Each row is followed by its group and then its class within the group.
[ -5.0 -12.0   8.6  -4.5  16.1   2.5  -2.8   5.2  -1.7  -7.1  11.7   4.5
   1.2   3.9  15.8 -26.9  -9.1  -0.8   2.1   7.3   2.0 -15.0  10.3  13.7
  -7.3  -5.2 -15.7 -24.4   5.8  -1.9 -16.7 -12.7   2.5   5.1   0.1   8.6
  -6.6  16.4  -7.8   6.5   5.3   0.7 -17.8  15.1  -4.0 -43.4  -3.1  -4.3
 -26.5 -11.3   2.2 -11.5  -1.0 -12.7  -8.4  12.8  16.9  -0.5 -17.0] -> L > z546
[  1.6  -9.9   2.7  -1.6   3.9  14.5  -0.5  -7.8  -7.4   3.8  -0.3  -7.9
  -2.9  -8.7  -4.0   0.1  -4.4 -18.8  -0.5  -5.6  10.1  15.3  -6.3   1.2
  10.8  -5.1 -12.6  11.6  20.8  10.4  -9.7   1.7  -4.7  27.8 -11.8  -2.5
   5.2   4.5  -3.7  11.2   9.5 -12.2  -9.1  -9.3 -11.7 -35.1   3.3  11.2
   4.4  -2.0 -45.0  -7.7  13.9  -7.5 -10.6   3.8  22.7  17.4 -25.8] -> E > z292
[  1.4 -22.0   8.2 -14.5   7.3  13.3  -3.2  -9.6  -8.2   0.2   6.2 -24.8
  11.1 -10.1  -0.5 -41.4  13.8  -2.6   1.5  -2.7   5.7  14.9  -5.7   5.5
  20.2  -0.8  -8.8  17.5  -2.4   4.2  -5.9  17.0  -4.0  21.7   7.3 -12.0
   1.4   2.1  -5.6  16.1  -0.6  -1.3  -0.9  -7.5 -14.8 -41.1   2.7   9.8
  21.4   3.3 -19.0  12.4   7.3 -12.1 -19.2   7.4  18.1  12.6 -19.8] -> E > z292
[ -1.7  -3.4  28.5 -22.4  -5.3   9.5  16.2   3.7  -7.3  16.0   3.7   8.3
   2.8   4.6  -2.7  25.9   8.5 -19.3 -12.3  -4.7   1.4  33.5 -19.1  23.7
  38.1 -19.0 -19.1  14.9   6.0   6.6  -8.4  22.5 -17.9  18.8  20.2  -6.4
  22.0   0.3 -13.4 -10.3  14.0 -21.7  -0.6  -1.9  -3.0  23.8  12.2  16.9
  -1.5   4.6 -60.3   3.8  23.1 -10.0 -21.8  -9.9  19.5  21.0   2.2] -> H > Z795
[-12.2 -27.3  12.8  -8.0  -5.5   9.1  -2.1 -10.1  -8.9  -3.4  -1.3  -1.2
   6.4   3.2   3.8  -2.8  -1.2  -1.1  -2.0   6.2  -0.9   1.4  -4.1   1.9
  22.1 -12.8 -27.9   9.4   0.5  -5.6  10.1  15.0  -6.7  13.9   1.8 -12.2
 -14.9  -0.8 -10.7   5.1   3.3  -7.8   6.0   7.7 -20.4 -37.1  -3.7   5.2
  20.2 -13.5 -32.9 -14.8  43.4 -11.4 -19.6  -0.7   0.0  27.5 -19.2] -> E > z155
[ -5.4  -5.8  -0.1  11.9 -12.7 -13.6   4.2  10.1   8.1 -10.9 -12.8  30.9
   4.7  -4.8  -7.7  11.4  -6.6 -22.5  -3.0 -22.8 -18.1  15.0 -25.5  16.1
  14.5  -5.5 -11.9   6.4  10.0 -11.0 -11.6   0.2   6.1  -2.0  -1.7  -1.7
   0.2 -14.9  -6.4   0.5  -2.9 -11.4  -6.3   1.8  15.3  46.4   3.3 -11.9
  -9.7  -4.0 -26.8  -4.0  18.2   4.3 -15.3  -6.0 -19.3   4.9  27.5] -> X > z395
[  1.9 -24.7  20.9 -11.0   8.8  18.6  10.2  -7.1  -6.8   7.1   9.7  -3.8
   0.2  -6.3  10.4  -3.1 -14.3  -8.0  -8.8   8.3   4.1   8.2  -4.3   7.4
  22.5  -7.3 -25.2  -0.5   0.9   6.0  -9.3  13.5 -11.8  29.1   7.0  -7.2
   8.3   8.7 -11.0  14.0   8.3  -4.5  -2.7   8.3 -14.5 -39.5   1.2  18.0
  12.7  -5.4 -44.4  -5.4  14.1 -26.9  -8.5  -0.1  40.9  20.4 -34.7] -> E > z292
[  1.3   3.0  -9.6   2.8  -0.3 -20.5  14.0  12.8   6.4   1.8 -16.5  11.9
   3.8  -9.2  -5.8  -0.8  -5.2 -12.3   9.4  -8.8  -2.8  12.1  -9.3  19.7
  37.4  -2.9 -13.0  10.7 -11.7  -6.5 -15.4  19.0   5.2 -11.3   7.3  -2.0
  12.5 -18.4  -6.7  10.4  12.9 -13.2  14.3  -1.8  14.2  44.7  -2.4  -6.2
   6.3   6.6 -19.1  10.2   8.0  19.1 -12.8  17.3 -15.4  -0.7  22.9] -> X > z201
[ -8.8  -1.4  19.0 -11.4  14.3   3.0   2.8   3.2 -10.4   7.3  -0.1  21.0
  -2.7  18.4  11.1  28.3  -4.0 -16.7 -13.7   1.3  10.1  23.8  -7.1  24.1
  14.1 -16.7 -22.0   4.8   3.3  -0.2   8.6  16.6 -14.2   7.7   5.5  -5.7
  13.0   0.8 -11.9  -6.7  11.5   0.9   8.0  11.7  -2.0  -1.5  -8.3  16.4
   6.1 -14.8 -43.0   5.7  25.2  -8.4  -6.8  -7.5  19.9  16.9 -16.7] -> H > Z495
[-12.4 -31.8  22.1 -28.0   2.7   4.4  -0.2   2.6  -4.1 -12.7  10.5  -9.3
   3.0   3.8  -7.5 -11.7  -8.1 -11.8   1.1  13.9  14.3 -27.2   8.0  11.4
  16.8 -10.3 -26.1   8.8  30.7  -1.6 -24.6   1.6 -15.6  16.2  -3.5 -25.4
  11.4   7.8 -12.4  14.1   9.0 -15.7 -16.3   4.4 -10.1 -73.0  -0.8  -3.1
 -25.4 -16.8 -48.7 -31.5  21.8 -20.7 -23.9   8.4  26.2   5.3 -28.7] -> L > Z840
[ -4.4 -23.6  15.7 -15.6 -14.5   4.9   5.6   3.7  -8.6   9.6  -5.5   2.3
   0.5   5.7  -2.6  24.1   3.6  -6.8  -8.4 -19.2   9.1  29.4 -20.1  29.5
  37.1 -22.0 -22.3  32.4  39.2   7.7   5.1  24.1 -12.0   7.8   5.9  -7.8
  20.2   3.0 -14.1 -18.1  15.8  -6.9  12.2   4.7 -14.6   9.2  12.7   4.9
  22.7  -8.2 -73.1  -2.9  43.8  11.3 -35.6  -6.7  -2.9  16.9  -3.2] -> E > z155
[  2.0  -6.5  -6.3  11.0  -6.7  -0.7   4.4   5.2   1.3   5.7 -12.2   3.4
   8.2  -0.6  -1.1  -9.0   8.8  -9.3   1.9 -11.8  -7.6   5.8  -4.5 -19.4
  -0.8   1.5  -2.2  -3.3 -18.0 -17.0  16.8   2.6  13.3 -11.1   1.3   3.9
  -6.7 -16.1   4.7  -3.2  -4.0   8.0   8.5  31.1  -5.0  32.2   5.9  -8.0
   3.6  -0.1  15.4   5.5  -2.5  17.5  -3.6   5.9 -23.4  11.7  12.3] -> X > z201

Each row is followed by its group and then its class within the group.
[ -2.2  -4.4 -21.0  -4.2  -5.6   6.2 -18.8   5.7  -5.8  -2.1  16.5  -8.8
  16.6   0.0  -5.4  -4.8 -13.3  -4.5  -0.1   1.5   8.5 -19.5  -0.4   9.8
   4.4   5.5  -7.6  23.6  -4.1  -6.2   7.9  -4.8   5.5 -14.7  -0.3  31.4
  -3.0  -5.3 -24.9   7.6  -2.0  12.9   4.8   8.9   2.1  -3.1  -8.1  -0.6
  -6.4   7.9   0.2   0.4   4.3  -2.3  -5.5   3.1   1.5   2.0 -13.1] -> (47) > z199
[  4.5  11.7   7.7  10.3   3.9  10.5   0.0   8.9   9.1  -4.6 -20.6  -3.0
 -28.8  23.6 -12.4  -8.8 -10.3  -2.4 -13.4   7.7   4.6  -2.8 -15.5  -0.3
  -7.4   0.9  15.6  -2.8  -0.2   5.7  -1.0  19.0  -4.6   7.7   6.1  -4.9
  -7.2   9.4  -4.6  -0.3  -0.8  20.6  -9.5 -14.8  -0.8   9.9   6.7   4.3
  -4.0   6.6   0.9  -0.9  -3.3  -1.3  -6.1  -3.1  -3.8  13.3   1.5] -> (44) > z221
[  1.3  -5.4   9.2  -7.0   2.4  -5.0  17.1   0.7  -0.9   1.0  -4.0   0.8
  -5.1  11.0  -2.6   0.9  14.9   4.8   4.0   3.5   2.9  -8.1   2.6  10.2
  -0.7  -2.6 -27.4  -9.5 -11.8  -5.0  -4.5   4.4 -18.5   0.5  -3.9  -9.5
  12.3  10.4  -2.9   1.7   6.4 -21.7  -0.6   5.5  -0.5  -7.5  -9.2  12.7
  10.9 -15.3  12.2   0.9   5.6  10.5   2.9  -5.5   6.5   8.6  25.1] -> (43) > Z650
[  3.5  10.0  15.4  12.1  11.3   4.2   3.2  13.9   2.4  -2.0 -15.2  -0.7
 -36.5  20.4 -18.5 -53.7 -19.9  -7.3 -15.8   7.6   4.7  -8.4 -11.8   4.4
  -7.5  -3.9  19.4   3.3  -5.5   4.6  -3.3  15.0  -7.9   9.0   2.4   0.5
 -13.1  11.0  -5.7   6.2   3.5  24.4 -14.9 -12.6   2.1   4.2   4.7 -12.0
 -12.2 -14.2   2.1  -2.6  -6.2  -3.0 -12.2  -6.2  -1.9  12.0  -0.6] -> (44) > z728
[ 10.0   3.0  17.1  -1.0  -9.5  -7.9 -14.5   4.4  -1.7  -5.2  -1.8   1.0
 -19.4  20.4 -17.3  -9.1 -21.8  -0.2 -23.1   2.2  12.0  -7.7  -2.0   7.3
   3.4  -2.8 -14.9  -6.2 -17.6  -1.2   4.1   3.5 -24.6   0.2  -9.5  -1.4
 -22.2  20.4   1.6  -0.9   6.5   7.2  -6.3  -7.0   4.9   3.3 -10.0  -6.1
  -3.2   8.4  12.2   7.9 -25.0   3.3   1.6  -8.6   5.7  -2.0 -12.8] -> (43) > Z10
[ -7.7  -3.1   3.9  -6.0  -2.9   3.1  -7.2   0.7  -6.3   3.5  18.4   2.5
   7.5 -22.3   7.2   6.4   1.5  -5.6 -18.2  -3.0  -0.9 -14.8 -13.6  -2.7
  -6.7   1.2  -9.8  22.1 -10.4  -7.2   9.4  -1.2  11.0  -7.6  -0.8  28.8
  -3.9  -7.4  -5.4   9.3   2.0   9.8  -4.7   6.2  -1.4  -6.0  -2.7   6.1
  -4.0   3.1  -9.3   5.7   5.3   1.9  -1.8   6.4   0.5   4.5  -2.1] -> (47) > Z878
[  1.1  -6.9  -2.0  -5.2 -30.3   5.6 -14.0   2.5  -2.1  -3.8  17.7  -5.8
  24.2 -19.6   2.3  -1.6  -8.3 -11.7  -6.9  -4.9   8.2 -19.9  -8.6  -3.9
  -5.4   6.5 -16.5  21.7 -15.7  -6.7  10.0   1.2   7.1 -10.5  -0.5   4.5
  -2.8 -10.7  -6.7   7.3  -7.9   6.0  -3.7   8.8   0.0  -6.9 -15.3   0.3
  -0.9   0.4  -1.6   5.3   8.6   2.1   1.4   1.1   1.1   8.5  -9.2] -> (47) > Z878
[ -2.3  10.0   4.5   1.5  -1.2   2.8   0.7   3.9   2.4  -6.1 -16.1  -2.0
 -14.5  24.6  -6.2  -7.3  -9.5  -3.2  -8.8   5.9   6.3 -22.7 -10.8   0.2
  -7.0  -0.7 -10.9   5.7 -11.3  -0.9  -1.4   8.9  -7.8  11.6   3.1  -5.7
  -7.5  17.7  -9.0   1.3   3.0   9.0 -16.4  -1.6   1.0   4.8  -1.5  -1.9
  -0.3  -2.4   2.8  10.1  -2.8   2.5   1.3  -6.6  -0.6  16.1  -5.7] -> (44) > z728
[  0.7   4.0  15.2  15.1   4.8  -3.7  -1.7  -0.5  -0.5  -3.9  -9.4  10.4
 -24.1  23.0  -6.5  -6.2  -8.4  -3.3 -12.8   5.3   3.5 -14.6  10.5   6.3
  -4.8  -4.8 -10.8   0.7  -4.7   1.0  -1.5  11.0  -9.4  -1.0  -4.6  -4.5
  -9.9   6.8  -6.8   3.4   3.0   3.8   0.0  -3.9   4.6   3.9 -10.0   0.9
   0.5  -3.0   2.4  -2.7  -5.4  -2.5  -0.9 -14.2   0.0   0.3   3.0] -> (43) > Z10
[ -5.5  -8.7  -3.1  -0.8 -14.3   0.6 -13.7   5.5  -9.2   0.1  14.5  -8.3
  37.9 -16.8  11.2   0.7 -10.6  -5.0   7.3  -5.8   6.6 -10.4 -11.9  -5.8
  -1.2   1.4 -10.7  16.8  -5.0  -4.9   5.6  -5.2  10.6 -10.2  15.4  13.7
  -1.7  -4.6  -2.5   2.4  -6.4   6.7  -3.5   8.2   4.5 -11.2  -3.7   2.5
  -4.3   9.3  -5.9  10.1   6.4   3.1   4.7   1.8   1.4   5.0  -8.5] -> (47) > Z878
[ -0.1  13.8   9.0   6.7   8.0   8.7   9.8  11.4   2.6  -6.0 -14.5  -6.9
  -2.2  20.9  -2.5  -7.8   4.3  -3.0   1.3   5.8  -3.1  -0.5 -17.1  18.4
  -5.0  -3.5  12.1  -1.7  12.2   2.0  -7.2  11.4  -4.1   9.1   8.9 -11.0
  -6.0  16.1   1.2  -9.9   1.6   0.8 -10.5  -5.3  -5.2  -5.2   3.8  -0.3
 -13.0  -3.0   0.2  -4.2  -4.0   4.0  -4.6  -5.4  -4.4  19.0  -1.7] -> (44) > z221
[  5.3   1.5  14.6   4.9  -0.6  -5.0   0.4   0.5  -1.4   1.0   2.1   5.7
 -11.6  21.4 -19.0  -4.9 -10.0  -5.5  14.6  -1.9   2.1  10.5  12.5  13.8
  12.7   0.7   5.5 -24.3   6.4  -2.9  -3.6   1.2  -1.6  -4.3  -3.4 -17.9
   2.5   2.8   2.2  -1.7   5.8  -0.5  13.2  -8.2  -0.7  -7.2   5.9  -6.6
  -9.0  -5.1   4.9  -5.8 -12.4  -2.5  -9.5   0.7   4.2 -13.3  -7.2] -> (43) > Z10
[  1.8  -1.9   7.5  -5.2  -3.8  -5.8 -11.5  -4.7 -13.0   4.4  20.6   0.9
  16.3  -5.5  -5.3  -2.3  -1.3  -5.2   6.0  -4.5   1.4  -4.5   5.7   7.0
  13.1   5.3 -10.1  -0.8   1.9  -5.7  -0.5 -15.4  -3.4 -23.1  -5.2   6.7
  10.5  -7.2   0.7   1.9   7.0 -11.9  11.9  -1.7   4.9 -14.5   3.7   0.2
  -6.3  -3.5   3.8  -7.2   4.9  -2.6  -7.8   3.6  -0.3 -10.6  -5.5] -> (51) > z247
[  0.6  12.7   5.4  14.3   0.8  -4.5  -8.9   5.9  -2.8  -8.2 -14.7  -7.3
  -4.1  10.5  -2.9  -7.4 -13.5  -4.1  -6.6   8.9   6.8 -15.1  -5.3  15.7
  -1.4  -2.3  -6.1   6.1  -3.8   0.9  -9.8  18.6  -4.1  10.9   2.9   3.2
 -18.3  12.9  -4.4   0.3   2.1  14.9 -13.3  -5.2  -1.1   6.1 -14.5   0.3
  -6.7   7.2  -3.7  10.1  -2.6   1.0   6.6  -9.9   6.8  15.9  -5.5] -> (44) > z728
[ -4.3  -5.8  -9.3  -6.3  -8.7  -4.9 -18.6   7.1  -5.7   0.5   5.3  -5.1
  20.9 -12.9   4.9   0.5  -5.9  -6.5  -4.3  -0.4   1.1 -10.3 -18.2  -8.7
 -11.3   5.3  -9.5  22.3  -6.7  -4.9   6.2  -2.6  11.3  -6.4  -2.2  17.5
  -5.3   0.6  -3.5   1.4   1.8  -8.5  -4.4   8.2  -1.2   0.2  -9.2  17.8
   0.4   7.6  -8.4  11.9   9.3   5.9   4.0   5.7  -3.8  18.2  -7.0] -> (47) > Z878
[  5.6  20.3   7.1   8.8   7.5   8.0   8.7   9.3  12.0  -8.6 -27.4   3.6
 -19.1  27.7  -1.3  -6.0  -7.5 -14.9  -1.1  12.3  -1.6   9.2 -17.1   8.3
 -13.5  -6.4   3.0  -5.1   7.8   6.2  -5.1  20.1 -10.8  12.8   8.2 -17.5
 -12.6  15.4   9.1 -10.8  -2.2  13.1  -1.2  -5.1 -22.3   8.1  15.3   1.5
  -7.4 -14.2   6.3   0.6  -7.5  -0.3   6.6  -6.1  -4.9  10.8  -3.7] -> (44) > z221
[ -0.9  -8.3   4.6 -11.7  -0.9  -3.9 -11.5   5.5  -5.6   4.0   6.0  -5.1
  -1.4 -10.1  -2.6  -0.5  -5.4  -5.6 -23.0  -1.4   7.2 -17.8  -8.8 -12.8
  -7.9   5.8 -15.1  15.4 -27.0  -2.0   7.8   1.1  -2.3 -15.2   1.1  14.8
   0.3   1.4  -3.8  10.2   2.7   5.9  -7.7   4.7   3.7  -1.6  -7.2   4.0
   9.5  -1.5   7.5   9.8   6.7   5.7  -3.7   9.2   7.5   1.2  -3.8] -> (47) > z199
[  2.4   4.5  11.4  -1.0  14.4   5.2   7.1  13.3   8.4  -2.3 -22.9   0.1
 -49.9  27.4 -10.0 -10.0 -15.1  -4.6  -9.7   7.0   3.4  -1.8 -20.8  -9.4
  -6.3 -16.1  30.5  -7.1  -6.1   3.3  -4.3  12.1  -7.2  18.5  10.8 -17.0
  -9.3  10.2   5.2  -2.2   4.6  22.0  -7.6 -14.7   0.9  -1.8  12.2  -6.1
  -5.3  -4.2   5.7   0.0 -11.6  12.4 -13.0  -7.4  -5.3  21.1   1.0] -> (44) > z221
[  1.9   1.3  14.5  -8.2   4.7  -9.0   9.6   1.6   4.6   9.8 -14.3   9.2
 -62.9  28.7 -19.4  -8.6   1.2  -1.0  -8.0  -4.5  -1.3   2.7  -0.2  -1.4
  -7.8  -0.7   0.7 -17.9  -8.0  -6.6  -0.6  11.9 -19.3  -6.1   6.0 -23.0
   5.1  13.1   5.9   2.8   2.1  -7.3 -11.8  -6.1  -1.6 -11.4   5.3   0.4
   3.7  -6.1  18.2  -3.5  -5.8   1.8 -12.0  -4.1  10.5   5.5  -1.6] -> (43) > Z650
